Rows and roughly how far along a hidden order each lies, from 0 to 12
In the rows, 128 means zero.
[147  72 150 127 116 149 146 125 237 136 176 126 129 100 148 153 129 140
 132 141 129 131 146 106 135 129 145 109 105 141 109 124 124 153 104 132
 127 113 134 139 149  85  63 159]  5
[137 164 126 133 131 152 118 109 255 122  31 124 126  84 109 148 129 141
 138 142 137 131 171 115 130 123 143 110 135 105 134 128 111 138 136 141
 137 144 126  88 144  75  43 137]  3
[104 156 191 134 136 146 118 118 185 123  76 123 124  83 125 123 126 100
 143 113 154 131 164 118 128 134 155 106 126 103 155 126 109 134 133 135
 135 134 131  86 143  69 144 129]  8
[119  57 145 142 132 130 140 155 170 133 185 128 120 130 147 122 126 106
 128 154 180 130 123 105 128 150 159 108 103 127 140 135 119 141 106 141
 139 106 139 162 146  80 141 194]  7
[128  72 194 138 113 135 153 132 103 134 168 132 135 130 158 137 120 182
 133 146 169 135 156 101 123 144 163 126  90 147 156 102 142 133 110 133
 139 149 144 156 144 107 111 169]  8
[112 208 187 129 123 131 126 100  98 124  95 128 138 119 125 131 122 111
 131 134 131 131 183 126 129 141 179 145  79 145 187 103 146 109 123 129
 128 145 133  26 106  97 113 163]  10
[120 171 168 132 122 148 126 101 170 124  80 130 134 102 125 137 122 167
 131 141 154 132 184 112 121 139 146 128  91 132 177 108 125 125 135 144
 151 177 131  76 131  96  93 156]  6
[116 160 112 130 138 124 128 100 166 119 169 137 125 136 115 121 111  77
 129 142 109 124 101 104 126 154 210 119 110 142 143 126  98 137 113 134
 143 158 134 120 122 112 148 138]  4
[ 97 103 160 133 144 124 112 138 121 128 209 124 123 123  97 121 128  51
 112 121 129 128 146 135 122 150 116 123  89 130 132 136 116 125 126 131
 138  97 122  75 118 139 188 170]  9
[118  73 162 125 130 126 122 121 129 133 178 130 127 119 113 146 122 122
 105  63  90 127 113 147 127 139  86 123  74 154  89 134 117 131 119 100
 128 135 114 116 136 177 121 153]  11
[122  62 164 123 121 162 145 135 121 135 210 131 126  91 138 136 126 160
 114 127 134 131 143 105 115 144  89 122  76 146 146 111 113 137 129 148
 152 173 127 106 158 100 122 161]  10
[102 117 135 140 146 124 108 119 190 125  94 129 119 113  96 127 121 111
 120 103 146 130 145 124 118 145 112 112 108 114 133 136  99 128 144 128
 153 160 122  99 140 138 138 157]  6
[127 162 138 117 122 151 121 101 146 124 108 126 130  91 121 143 131 103
 124  93  89 125 128 135 133 125 119 133  79 140 141 120 131 124 126 127
 120 141 116   9 125  96  95 134]  12
[115   3 147 126 135 152 119 154 199 136 182 123 116  84 119 137 137 134
 110 103 134 129 150 128 117 132  33 109 124 107 102 140  93 147 147 134
 146 147 115 125 164 113 113 134]  10
[144  67 144 128 120 153 128 139 255 132 145 119 128  95 133 152 138 157
 135 180 144 134 203  99 127 123 115 110 134 117 124 125 123 150 129 144
 135 111 132 147 147  69  52 148]  3
[128 141  99 146 134 127 120 128 254 126  55 126 127 118 108 132 130 151
 130 177 173 134 197 115 123 138 133 124 117 111 156 132 128 123 147 151
 153 130 132 109 128  95  72 175]  1
[128 180 115 132 130 148 110 109 205 122  70 126 127  98 111 137 134 137
 126 140 136 130 173 116 124 128 122 133 101 122 173 121 127 117 145 150
 143 151 122  30 125  75  94 155]  6
[129  39 139 150 123 119 138 151 175 137 135 131 127 147 142 134 123 184
 126 136 193 136 143 114 124 147 131 114  90 133 129 126 140 132 120 121
 142 111 140 204 146 142 106 215]  5
[123  51 113 130 132 138 145 130 153 133 246 137 123 133 127 127 114 126
 112 153 135 128 126  89 114 156 141 124 108 150 119 121  91 145 116 143
 159 162 136 182 149 131 135 151]  5
[131 150 160 124 130 133 113 108 223 124 134 121 130 109 103 147 132  65
 132 126  96 127 151 139 139 130 169 121  89 138 114 132 137 133 109 119
 111  70 123  53 112  99  97 159]  7
[111  97 212 116 123 167 141 117 149 129 173 125 131  72 138 140 127 148
 126 120 119 131 184 112 118 133  96 122 109 123 156 104 107 140 136 144
 147 191 127  72 154  83 136 102]  11
[145 156  53 132 141 142 114  98 255 119  84 131 118 102  94 139 121 104
 134 152 108 125 128 102 129 128 165 107 143 114 107 144  81 149 132 144
 149 150 126 139 136  84  58 115]  0
[137 147 135 130 125 159 123 123 241 126  56 123 122  72 137 143 133 132
 142 107 141 127 139 125 138 121 120 102 125 113 134 139 116 144 127 134
 120 126 123  76 157  51  82 130]  9
[124 141 151 124 127 127 127 117 103 128 186 127 129 126 121 133 127  72
 121 119  97 124 109 138 136 142 174 136  62 158 125 128 139 123 101 118
 112  86 126  55 113 116 145 165]  11
